(in the rows, 128 means zero)
Facts:
brezak -zupim-> durik; brezak -zupim-> tedreplo; brezak -zupim-> pleton; brile -zupim-> vadis; brile -zupim-> mizun; brile -zupim-> bigir
bruflen -zupim-> flofol; bruflen -zupim-> merufen; davok -zupim-> muzerus; davok -zupim-> plistan; davok -zupim-> kadidel; davok -zupim-> klomin
disko -zupim-> skuburik; disko -zupim-> modran; drife -zupim-> flofol; drife -zupim-> muzerus; drife -zupim-> brerage; drife -zupim-> troska
drife -zupim-> brodar; dudul -zupim-> kabus; dudul -zupim-> pluklol; dulesto -zupim-> dadepem; flelor -zupim-> vadis; flelor -zupim-> skuzi
flelor -zupim-> bosum; flelor -zupim-> daklun; flumas -zupim-> gritak; flumas -zupim-> flitrigak; flumas -zupim-> soplim; flumas -zupim-> stuzu
flutrel -zupim-> klere; flutrel -zupim-> sibra; fustekir -zupim-> plizo; fustekir -zupim-> tapaflem; ganakan -zupim-> degrogru; ganakan -zupim-> dravol
ganakan -zupim-> brodar; ganakan -zupim-> soplim; gilas -zupim-> pebes; gilas -zupim-> donasto; gilas -zupim-> gisuzon; grekla -zupim-> drupuron
grekla -zupim-> kluskas; grepedrim -zupim-> zodro; grepedrim -zupim-> klere; grestalak -zupim-> milis; gribuski -zupim-> flipir; gribuski -zupim-> pesti
gribuski -zupim-> klomin; kaso -zupim-> donasto; kaso -zupim-> daklun; klubadrem -zupim-> regredris; klubadrem -zupim-> muzerus; klubadrem -zupim-> stemuk
klubadrem -zupim-> nitaklas; kuzo -zupim-> dradar; kuzo -zupim-> sanen; kuzo -zupim-> bregral; kuzo -zupim-> klabro; lamevir -zupim-> treso
lamevir -zupim-> gritak; lamevir -zupim-> tesotrol; lodreklar -zupim-> treso; lodreklar -zupim-> drabririm; lodreklar -zupim-> tapaflem; nibram -zupim-> flofol
nibram -zupim-> skasu; nibram -zupim-> plakos; nibram -zupim-> replal; nutuflem -zupim-> plikla; nutuflem -zupim-> druler; nutuflem -zupim-> stemuk
nutuflem -zupim-> kibe; nutuflem -zupim-> tapaflem; nutuflem -zupim-> pluklol; pibudrun -zupim-> sigra; plavi -zupim-> sanen; plelem -zupim-> zeru
pufa -zupim-> ditesti; rister -zupim-> durik; rister -zupim-> brerage; rister -zupim-> bigir; skitabi -zupim-> gapor; skitabi -zupim-> soplim
starar -zupim-> tesotrol; stonus -zupim-> pekegrul; stonus -zupim-> razu; tokluk -zupim-> zodro; tokluk -zupim-> nastugur; tota -zupim-> skuvurin
tota -zupim-> gritak; tota -zupim-> plakos; tota -zupim-> flitrigak; trobro -zupim-> skenidal; trobro -zupim-> regredris; trobro -zupim-> tuzolel
trobro -zupim-> basti; trobro -zupim-> troska; trobro -zupim-> replal; trobro -zupim-> pebes; trufar -zupim-> modran; trufar -zupim-> daklun
valum -zupim-> plizo; valum -zupim-> pleton; valum -zupim-> merufen; vosken -zupim-> plizo; vosken -zupim-> febe; vosken -zupim-> klabro
basti -zikos-> c; bigir -zikos-> d; bosum -zikos-> a; bregral -zikos-> c; brerage -zikos-> b; brezak -zikos-> e
brile -zikos-> a; brodar -zikos-> e; bruflen -zikos-> d; bruke -zikos-> f; dadepem -zikos-> b; daklun -zikos-> a
davok -zikos-> f; degrogru -zikos-> e; digrolu -zikos-> b; disko -zikos-> a; ditesti -zikos-> b; donasto -zikos-> c
drabririm -zikos-> a; dradar -zikos-> c; dravol -zikos-> c; drife -zikos-> d; druler -zikos-> b; drupuron -zikos-> b
dudul -zikos-> b; dugra -zikos-> c; dulesto -zikos-> a; durik -zikos-> b; dusik -zikos-> c; dustelil -zikos-> d
febe -zikos-> c; fikla -zikos-> b; flelor -zikos-> c; flidrudas -zikos-> a; flipir -zikos-> a; flitrigak -zikos-> b
flofol -zikos-> e; flumas -zikos-> e; flutrel -zikos-> a; fustekir -zikos-> e; ganakan -zikos-> a; gapor -zikos-> b
gibrik -zikos-> b; gilas -zikos-> d; gisuzon -zikos-> c; grekla -zikos-> e; grepedrim -zikos-> a; grestalak -zikos-> b
gribuski -zikos-> c; gritak -zikos-> f; kabus -zikos-> a; kadidel -zikos-> b; kaso -zikos-> c; kibe -zikos-> a
klabro -zikos-> b; klere -zikos-> a; klomin -zikos-> a; kloplin -zikos-> e; klubadrem -zikos-> d; kluskas -zikos-> d
kodal -zikos-> a; koflek -zikos-> f; kolol -zikos-> c; kuzo -zikos-> e; lagur -zikos-> d; lamevir -zikos-> b
lodreklar -zikos-> b; merufen -zikos-> f; milis -zikos-> e; mizun -zikos-> c; modran -zikos-> c; muzerus -zikos-> b
nastugur -zikos-> f; nibram -zikos-> c; nimar -zikos-> f; nitaklas -zikos-> a; nutuflem -zikos-> e; pebes -zikos-> d
pekegrul -zikos-> a; pesti -zikos-> e; pibudrun -zikos-> a; plakos -zikos-> c; plasul -zikos-> b; plavi -zikos-> b
plelem -zikos-> a; pleton -zikos-> b; plikla -zikos-> e; plistan -zikos-> e; plizo -zikos-> e; plonu -zikos-> b
pluklol -zikos-> f; plustelir -zikos-> d; pufa -zikos-> c; razu -zikos-> f; regredris -zikos-> a; replal -zikos-> e
rister -zikos-> a; sanen -zikos-> e; sibra -zikos-> e; sigra -zikos-> a; skasu -zikos-> e; skenidal -zikos-> e
skitabi -zikos-> c; skuburik -zikos-> c; skuvurin -zikos-> a; skuzi -zikos-> c; soplim -zikos-> f; starar -zikos-> e
stasa -zikos-> b; stemir -zikos-> f; stemuk -zikos-> c; stonus -zikos-> a; stuzu -zikos-> f; tapaflem -zikos-> c
tedreplo -zikos-> d; tesotrol -zikos-> e; tokluk -zikos-> b; tota -zikos-> f; treso -zikos-> a; trobro -zikos-> e
troska -zikos-> c; trufar -zikos-> d; tuzolel -zikos-> f; vabrul -zikos-> a; vadis -zikos-> e; valum -zikos-> a
vosken -zikos-> d; zeru -zikos-> b; zigas -zikos-> a; zodro -zikos-> b; basti -muplal-> 334; bigir -muplal-> 551
bosum -muplal-> 810; bregral -muplal-> 551; brerage -muplal-> 551; brezak -muplal-> 334; brile -muplal-> 551; brodar -muplal-> 267
bruflen -muplal-> 551; bruke -muplal-> 334; dadepem -muplal-> 267; daklun -muplal-> 810; davok -muplal-> 551; degrogru -muplal-> 334
digrolu -muplal-> 551; disko -muplal-> 334; ditesti -muplal-> 551; donasto -muplal-> 551; drabririm -muplal-> 810; dradar -muplal-> 334
dravol -muplal-> 334; drife -muplal-> 551; druler -muplal-> 810; drupuron -muplal-> 267; dudul -muplal-> 334; dugra -muplal-> 551
dulesto -muplal-> 334; durik -muplal-> 334; dusik -muplal-> 334; dustelil -muplal-> 551; febe -muplal-> 267; fikla -muplal-> 810
flelor -muplal-> 267; flidrudas -muplal-> 819; flipir -muplal-> 551; flitrigak -muplal-> 551; flofol -muplal-> 551; flumas -muplal-> 267
flutrel -muplal-> 819; fustekir -muplal-> 810; ganakan -muplal-> 819; gapor -muplal-> 334; gibrik -muplal-> 267; gilas -muplal-> 551
gisuzon -muplal-> 267; grekla -muplal-> 810; grepedrim -muplal-> 267; grestalak -muplal-> 551; gribuski -muplal-> 334; gritak -muplal-> 819
kabus -muplal-> 334; kadidel -muplal-> 334; kaso -muplal-> 334; kibe -muplal-> 334; klabro -muplal-> 334; klere -muplal-> 334
klomin -muplal-> 334; kloplin -muplal-> 267; klubadrem -muplal-> 334; kluskas -muplal-> 819; kodal -muplal-> 551; koflek -muplal-> 334
kolol -muplal-> 334; kuzo -muplal-> 334; lagur -muplal-> 267; lamevir -muplal-> 810; lodreklar -muplal-> 334; merufen -muplal-> 334
milis -muplal-> 334; mizun -muplal-> 334; modran -muplal-> 810; muzerus -muplal-> 334; nastugur -muplal-> 819; nibram -muplal-> 334
nimar -muplal-> 810; nitaklas -muplal-> 334; nutuflem -muplal-> 810; pebes -muplal-> 267; pekegrul -muplal-> 334; pesti -muplal-> 334
pibudrun -muplal-> 334; plakos -muplal-> 819; plasul -muplal-> 819; plavi -muplal-> 334; plelem -muplal-> 551; pleton -muplal-> 551
plikla -muplal-> 334; plistan -muplal-> 810; plizo -muplal-> 267; plonu -muplal-> 551; pluklol -muplal-> 267; plustelir -muplal-> 334
pufa -muplal-> 810; razu -muplal-> 334; regredris -muplal-> 810; replal -muplal-> 810; rister -muplal-> 810; sanen -muplal-> 819
sibra -muplal-> 334; sigra -muplal-> 334; skasu -muplal-> 810; skenidal -muplal-> 810; skitabi -muplal-> 334; skuburik -muplal-> 334
skuvurin -muplal-> 334; skuzi -muplal-> 551; soplim -muplal-> 334; starar -muplal-> 267; stasa -muplal-> 267; stemir -muplal-> 819
stemuk -muplal-> 267; stonus -muplal-> 267; stuzu -muplal-> 334; tapaflem -muplal-> 551; tedreplo -muplal-> 810; tesotrol -muplal-> 810
tokluk -muplal-> 334; tota -muplal-> 334; treso -muplal-> 551; trobro -muplal-> 334; troska -muplal-> 334; trufar -muplal-> 551
tuzolel -muplal-> 551; vabrul -muplal-> 334; vadis -muplal-> 334; valum -muplal-> 334; vosken -muplal-> 810; zeru -muplal-> 551
zigas -muplal-> 810; zodro -muplal-> 334

Known rows:
[119 113 112 141 117 137 131 187 163 140 150 116 147 124 112 141 135 116
 151 135  97 149 133  93 113 134 117 128 102 109 116 122 139 115 126 132
 115 161 103 133 135 167 143 131 136 125 141 127 122]: flipir
[127  92 141  81 119 128  88 142  65 173 133 156  26  99 119 133  99 139
 106 151 108 115 186 168  92 106 164 116 135 123 127  63 104 140 104 114
 169  94 153 109  95  70 125 152 141 165 150  90 119]: kaso
[141 126 128 105 125 135 108  74 125 137 132 125 146 137 112 123 143 101
 152 138 160 110 143 139 153 118 150 167 132  96 179 123 155 123 141 140
 126  95 174 152 152 134 138 135 133 128  98 161 108]: milis
[116 125 120 103 139 108 155 195 131 160 103  83  97 124 151 147  81 129
  85 146 125 106 181 173  45 140 125 131 104 124 121 117 128 108  83 102
 159 143 117 144 117  85 124  86  92 171 178  96 114]: modran
[115 161  81 174 125 132 175 170 118 115  88  86 177  77 129 124 164  88
 103 146 103 110  82 171  80 131  85 164 135 199  81  92 117 119 116 114
 132 163 100 157 108 157  98  71 128 108 146 110 132]: flidrudas
[111 129 101 137 128 143 151 148 139  92 141 134 142 143 118 143 130 160
 173  82 102 162 104  38 162 142 101  83 132 127  41 166 131 127 157 136
  82 146  91 107 142 156 112 133 136 143 137 157 135]: digrolu
[119 117 155 105 115 128  89  81 135 131 127 108 126 155 151 110 189  86
 107 144 114 134 178 145 136  89 124 157 124 122 145 127 148 139 128  99
 108 123 150 112 129 119 130 150 119 165 110 146 102]: klere
[129 166 106 144 149 111 157 136 155 161 100  90 176 141 133 113  97 124
 127 136 184 107 151 157 108 124 128 152 122  84 167 139 134 101 131 124
 134 133 133 161 160 126 128  71 102 116 140 140 125]: plistan
[168  61 189  87  95 134 171 112 104 110 156 146  85 130  68 134  65 201
 113 177 169 128 101 176 102 146 145  99  89 139 128 110 134  61 121 152
 131 185 105 127 131 153 144 119 132 121 140 106 159]: davok
[110 183  68 170 137 137 191 129  95  68  79 100 177 101 131 132 157 133
 135  92 105 126  56 118 127 136  67 119 161 214   9 136 109 135 146 122
  95 150  78 134 119 147  66  78 126 129 138 132 142]: plasul
[136 120 133 102 128 136 112  76 124 136 132 122 146 142 111 124 138 101
 158 136 161 107 135 134 155 115 148 167 128  92 185 127 152 124 136 140
 129 100 172 153 149 136 136 133 135 119 100 164 104]: degrogru
[113 149 104 135 135 141 149 121 113  77 127 143 148 134 130 140 145 149
 162  81 104 148 101  76 164 126 100  94 145 142  39 157 129 138 157 131
  95 133 100 110 131 138 108 139 136 143 129 154 124]: dadepem
[115 142 101 140 134 145 147 126 113  79 131 141 148 139 128 139 145 146
 159  85 103 153 102  75 164 127 102  96 146 142  41 162 134 136 163 133
  95 132 101 113 131 135 102 141 137 140 125 158 128]: drupuron
[161 161 113 190 152 141 122  97 112 148 164 142 112 110 122  73 110 144
 144 122 127  90 103  97 134 106 154 137 117 119 186 115 101 132 156 201
 166 152 146 135 136 168 119 111 174  41 108  88 145]: flumas
[136  89 232 124 117 112  97 133 105 150 121 157  70 135 129 133 100 142
 107 161 116 132 116 191 128 126 128 122 103 125 188 103 127 157  58  90
 185 138 130 112  69  89 148 180 134 113 136  93 125]: nibram
[114 109 151 119 126 128 101 119 126 136 122 128 127 146 132 133 150  94
 136 136 112 128 147 135 146 119 124 148 122 107 150 124 151 149 102 109
 137 107 151 139 119 114 135 153 130 140 115 149 102]: nitaklas
[144 128 168 138 122 127  97  75 103 161 124 161 118 128 104  95 116 144
 150 147 174 131 118 167 167  97 151 145 137  78 201  98 125 135 130 129
 146 105 147 126 124 125 145 146 150  94 110 132 131]: trobro

Rows:
No name comes twice in this set of rows, the named rows included.
[111 128 127 112 137 126 112  89 114  78 127 158 127 163 150 150 152 133
 150  86 113 143 125  77 188 132 117  98 161 136  75 174 142 168 141 114
 101  82 142 117 130  97 113 169 120 168 106 170 123] -> klabro
[122 195  92 210 197 100 132 116 118 122 126 134  83 155 202  77  87 179
 101  58 106 107 135  42 142 120 116  65 146 151  97 185  69 184 143 162
 153 121 126 110 138  87  84  94 117 101 136  94 171] -> lamevir
[141 144  85 189 155  89 114 177 185 155 137 168 146 110 176 111  97 135
  56 138 177 127 137 151 112 167 174 102 159 133 182 136  81 139 141 138
 141  72 154 156 157  96 159 100  97  86 117 109 197] -> fustekir
[145 117 155 136 124 124  88  93 121 155 134 175 126 122 118 108 125 131
 131 146 170 134 124 160 165 115 163 134 145 101 196 105 117 143 138 128
 139  85 161 131 130 116 152 158 140  94  99 140 145] -> brezak
[134 100 118 107 113 137 121 182  85 157 142 147  53  73 115 132 104 149
 104 151 100 129 158 167  64 116 153 111 124 143 100  61  99 114 118 126
 156 141 110 106  92 106 130 132 147 142 161  75 136] -> flelor
[116 152 160 125 127 122  82  28  96  95 122 156  96 165 163  82 177 160
 112  96 121 161 155 105 187  71 119  91 157 147  87 152 102 170 175 107
  86 112 121  58 121  97 106 162 124 176 104 138 142] -> tokluk
[121 110  91 150 126 140 126 187 173 136 168 114 133 122 131 135 139 107
 130 129  84 129 134  67 111 145 129 123 104 130 113 134 130 123 127 151
 119 150 120 139 146 163 139 127 136 113 134 122 131] -> treso
[160 116 117  81 103 138 228  83  79  62 103  68 144  96  96 142 129 135
  67 179 162  77  91 226  46 160 114 159 117 245  68 103 145  48 122 145
 115 181 118 163 132 153  97  47 103 148 132 110 141] -> nastugur
[135 173 117 175 153 104 131 128 140 178 111 118 132 127 142  79  90 154
 101 138 187 119 150 164 112 106 141 131 135  92 182 119  94 121 144 133
 146 126 127 140 146 114 134  78 116  94 139 108 158] -> grekla
[139 117 133 143 110 141 152 153 160 147 142 123 176 124  70 134 107 138
 185 143 157 144  84 119 145 142 121 142 102  78 159 118 144  87 139 143
 119 159 107 147 150 192 151 118 148  90 129 145 126] -> flofol
[125 118 125 171 115 130 110 182 150 159 158 148 107 117 126 103 125 143
 127 138 101 159 132 105 118 117 131 103 114 115 128 101  99 129 138 135
 126 157  97 109 126 151 146 139 147 100 140 103 153] -> plelem
[102 157  70 134 150 115 149 190 124 189  96  94 119 121 142 119  90 126
 127 126 134 116 187 141  82 112 123 131 130  85 104 103 117 122 115 111
 150 119 123 150 141  96 113  74 107 152 171 124 116] -> daklun
[137 122 122  96 128 139 113  83 115 141 129 130 140 136 106 128 135 106
 157 137 162 117 145 137 151 112 151 166 137  87 167 115 150 119 144 140
 128  90 167 151 149 131 131 130 136 132 105 161 105] -> vadis
[122 192  24 165 134 154  89 175 125 213 142 161 123  60  92  93 112 156
 188  77 135 158 131  51 143  92 165 120 170  65 118  77  53 134 221 169
 107 103  92  76 140 172 117 115 180  95 137 100 145] -> trufar
[106 120 102 137 126 137 147 163 147  88 142 149 150 142 117 155 125 159
 167  83 103 170  91  50 165 154 104  77 138 133  45 170 127 134 152 132
  81 135  90 114 140 152 123 147 131 140 134 158 142] -> pleton

The same things again, as new rows of numbers:
Known rows:
[135 133 153 167 177 104 139 110 149 144 120 104 114 118 115 109 102 135
 147 176 156 153 130 137 140 106 121 137 125  78 119 129  96]: klabro
[172  69 107 127  91 111 109  96 106 138 115 122 107 101 160  81 158 124
 140 141 122 149  90 141 110 131 113 153 185 131  90 140 143]: flitrigak
[123 136 160 120 126 109 134  95 140 130 137 103 104 148 102  82 112 120
 129 145 118 144 104 146 131 106 139 129 135  78 158 145 116]: zodro
[147 177 145 133  97 142 143 162 104 102 149 187  34 141 177 137 124  74
 122  86 139  94 144 166 109 148  79 169 104 156  91 101 167]: replal
[147 142 166 162 156 121 122 119 130 164 124  95  97 123 121 127 116 143
 139 168 137 139 107 114 107 125 118 145 110  98 108 135  90]: durik
[135 154  93 113 120 158 131 138 192 140 121  49 167 164  84 146 130 164
 113 104 149 145 171 110 117 173 120 118  79 115 132 114 190]: nitaklas
[ 87 124 129  98 193 105 151 115 119 122  99 101 114 145 153 148 124  94
 106 133 155 119 149 149 119 113 154 139 159 144 124  88 125]: pluklol
[110 179 112 188 102 149 119 147 119 181 176 208 130 175 155 144 107 107
 154  66 147  66 115 143 136 136 106 121  55 135 166  99 122]: trobro
[104 122 153 116 146 127 130 134 148 124 157 112 142 145 139 144 104 132
 137 118 145 138  95 151 138 103 145 132 122 103 159 114 104]: koflek
[179 125  24 146  72 195  99 130 172 132 108  99 207 117 114 161 154 173
 124  69  99 152 152 101 158 153 122 103 109 149 139 115 143]: ganakan
[129 136  92 119  95 169 119 127 183 110 138 100 190 151  57 150 139 180
 118 119 118 152 166 105 150 151 130 114  83 124 150 121 154]: dulesto
[138 101 162 130 142  71 127 138 102 157 105 136  99 102 147  79 150 124
 111 150  98 121  55 114  83 156 129 132 172 128 108 187 110]: donasto
[142 146  68 134 104 164 116 110 187 100 113 108 212 113  64 126 145 180
 120  82  82 144 153 112 177 160 146  81 126 139 164 133 161]: flutrel
[107 134  70  88  90 172 138 111 133  91 114 116 193 141  31 160 147 154
  84 119 104 128 177 100 163 139 170 114 117 181 142  95 160]: grepedrim
[140 102 176 141 153  70 121 133  98 144 111 156 119  88 139  94 145 137
 107 168  90 130  52 107 101 143 143 128 170 129 117 181 102]: skuzi
[114 125 158  72 119 123 137 162  99  72 130 169 102 113 166 153 117 101
 107 111 129 147 155 137 116  89 134 128 148 144 119 136 133]: nimar
[122 113 157 142 135 103 128 119 126 163 115 137 110 142 124  98 109 109
 111 160 129 155  98 133 125  89 134 139 130  72 168 164  74]: dusik

Rows:
No name comes twice in this set of rows, the named rows included.
[118 140 153 143 185 111 123 140 154 138 139  84 115 129 171 155 104 141
 138 127 168 138  99 149 124 114 123 146 120 105 124 108 113] -> merufen
[149 158 106  80  80 148 152 180 134 103  96  82 119 134 114 156 146 140
  90  99 131 153 213 100  91 173 106 122 103 166  86 129 214] -> regredris
[124 123 153 158 172  84 131 111 131 157 117 110 106 109 120  95 108 120
 128 181 151 155 105 131 131  82 137 149 130  71 134 156  74] -> dradar
[132  94  99 131  96 159  95 123 122 148 161 147 158 142 177 174 120 121
 146  98 148 142  94 137 150  66 129 148 117 109 154 106  87] -> tota
[118 130 140 103 143 101 160 154 103 128  96 140  83 124 145 108 120  72
 113 144 154 148 199 126  93 113 105 119 149 119 112 158 144] -> druler
[104 165 122 206 147 141 131 119 146 117 181 205 144 126 115 139  92 124
 152 123 162  89 131 166 191 109 111 131  74 137 146  89 114] -> kuzo
[107 150  92 159 101 156 139  96  93 112 151 189  93 143 123 143 126  92
 131 105 142  78 128 163 167 116 123 172 115 176 124  49 120] -> starar
[121 113 164  76 153 145 115 115 139 112 163  81 164 153 138 151 124 147
 174 131 133 137 132 113 134 107 158 101 133 105 149 117  96] -> plustelir
[149 150  94 109  69 178 133 189 124  97 114 136 158  97 107 197 145 166
 102 122 113 152 222  73 125 146 116 114  90 179  79 134 169] -> rister
[148 137  87  93  90 150 137 153 152  62  98  99 138 106  95 148 139 141
 106 133 148 178 239 120 132 133 117 131 126 156  76 129 206] -> drabririm
[140 161 127 170 101 143 122 113 137 128 170 156  83 160 148 127 118 118
 162  94 153  94  81 175 150 127  97 174  89 121 131  81 140] -> degrogru
[115 109  98 161 131 137 114 110 130 174 134 140 150 135 127 115 112 108
 140 153 163 140 151 127 132  88 110 125 121  76 146 143  90] -> lodreklar
[140 139  72 164 122 170 122 146 180 143 126  99 210 111  76 169 129 188
 130 135 149 150 188  92 159 132 125 117  62 142 115 112 140] -> valum
[143 142 109  84  73 167 145 164 146  61 116 128 150 111  85 157 145 154
  89 125 111 166 217 105 130 147 128 113 108 160 105 137 192] -> zigas
[108 117 135 148 190  90 148 109 100 153  72 110 104 104 121 122 114  97
  97 189 143 142 138 122 123  86 150 163 163 122 111 126  69] -> febe

